Here is a tiny trained network, its code and every weight. The questions are about switching its units off for an input and a class, where a switched-off unit gives its printed mean instead of its output.

import numpy as np


def w(rows, s, z=0):
    codes = np.array(rows[::2]) - 128.0
    scale = np.full(codes.shape[1], s)
    scale[-1] = z or s
    return codes * scale


def f(y):
    return y / 2 * (1 + np.tanh(0.7978845608 * (y + 0.044715 * y**3)))


def log_softmax(a):
    a = a - a.max(-1, keepdims=True)
    return a - np.log(np.exp(a).sum(-1, keepdims=True))


def net(x, mask):
    res = np.array(x, float).reshape(1, 2) / 4 @ E
    y = f(res @ A[0][:, :-1].T + A[0][:, -1])
    res = res + np.where(mask, y, B[0][:, -1]) @ B[0][:, :-1]
    return log_softmax(res[-1] @ U[:, :-1].T + U[:, -1])


A, B = {}, {}
E = w([
[133,55,7,175,193,108,149,159,195,183],'x0',
[54,142,83,67,113,106,71,130,130,66],'x1',
],0.011)
A[0] = w([
[125,140,120,147,131,139,132,132,132,111,93],'neuron 1',
[123,150,136,109,113,131,118,145,142,111,114],'neuron 2',
[116,172,183,96,84,130,122,124,114,100,169],'neuron 3',
[117,111,128,120,146,135,147,146,147,136,116],'neuron 4',
[154,115,112,146,146,134,159,141,146,167,176],'neuron 5',
[114,85,2,143,171,116,132,142,170,155,253],'neuron 6',
[86,153,134,84,104,130,95,129,116,72,165],'neuron 7',
[98,131,75,99,127,112,102,130,132,102,108],'neuron 8',
[118,132,104,111,130,121,122,130,128,107,99],'neuron 9',
[101,160,130,114,93,131,112,133,133,91,81],'neuron 10',
[116,143,117,141,127,134,128,129,133,111,83],'neuron 11',
[119,121,108,123,128,137,132,120,117,110,130],'neuron 12',
[166,132,142,143,129,126,144,130,130,135,182],'neuron 13',
],0.018,0.0044)
B[0] = w([
[143,116,136,124,129,113,179,109,146,88,126],'neuron 1',
[75,113,110,118,151,128,150,131,152,114,145],'neuron 2',
[224,128,97,133,132,131,134,104,35,124,204],'neuron 3',
[120,114,117,105,136,98,169,119,131,93,142],'neuron 4',
[94,94,155,152,138,48,106,81,168,146,174],'neuron 5',
[149,93,3,100,139,112,58,122,103,73,251],'neuron 6',
[41,79,146,181,148,120,3,105,116,155,193],'neuron 7',
[145,117,194,152,111,149,148,123,137,161,166],'neuron 8',
[125,107,156,99,121,135,178,135,147,107,141],'neuron 9',
[75,57,136,110,161,85,187,73,178,140,163],'neuron 10',
[120,116,135,120,126,105,198,103,151,93,128],'neuron 11',
[112,116,140,113,132,145,120,161,143,120,133],'neuron 12',
[145,145,175,153,126,136,88,142,116,159,149],'neuron 13',
],0.017,0.027)
U = w([
[116,161,76,88,104,149,135,179,171,75,121],'0',
[101,120,254,147,124,143,142,118,171,198,149],'1',
[137,91,55,119,165,96,84,91,86,82,201],'2',
[108,141,120,86,114,148,193,150,180,87,2],'3',
[209,213,149,109,76,193,192,155,100,124,111],'4',
[130,126,139,130,134,80,141,129,219,143,2],'5',
],0.0082,0.002)

Each question gives the input, the list of numbers given to net, and the class t.
The units are the neurons (one row each of A and B). Each row of codes is followed by its name. A weight is (code - 128) times the scale printed after its matrix; where a second scale follows, it is the last column's (A, B and U).
mask holds one flag per neuron, in row order. A switched-off neuron (its flag False) gives its mean, the last column of its row in B, instead of its output. The means were averaged over made-up inputs and are rounded, as every weight is.
A unit's drop is (log p(t) with every unit on - log p(t) with that unit switched off) / (log p(t) with every unit on - log p(t) with every unit switched off).
top k neurons: the k neurons with the biggest drops, biggest first
drop when u is switched off: that unit's drop, to one decimal
input [-1,7], class 1: top neuron -> (neuron 6)
input [-1,8], class 1: top 2 neurons -> (neuron 6; neuron 8)
input [-3,-6], class 4: top 3 neurons -> (neuron 6; neuron 7; neuron 10)
input [-3,8], class 1: top 2 neurons -> (neuron 6; neuron 8)
input [1,-6], class 5: top 4 neurons -> (neuron 6; neuron 3; neuron 7; neuron 8)
input [-4,-3], class 4: top 3 neurons -> (neuron 6; neuron 7; neuron 5)
input [0,-7], class 1: drop when neuron 6 is switched off -> 0.7
input [-2,-8], class 1: drop when neuron 6 is switched off -> 0.7
input [0,-8], class 1: drop when neuron 6 is switched off -> 0.6
input [-2,-5], class 1: top 2 neurons -> (neuron 6; neuron 3)
input [-5,-8], class 4: drop when neuron 6 is switched off -> 0.3
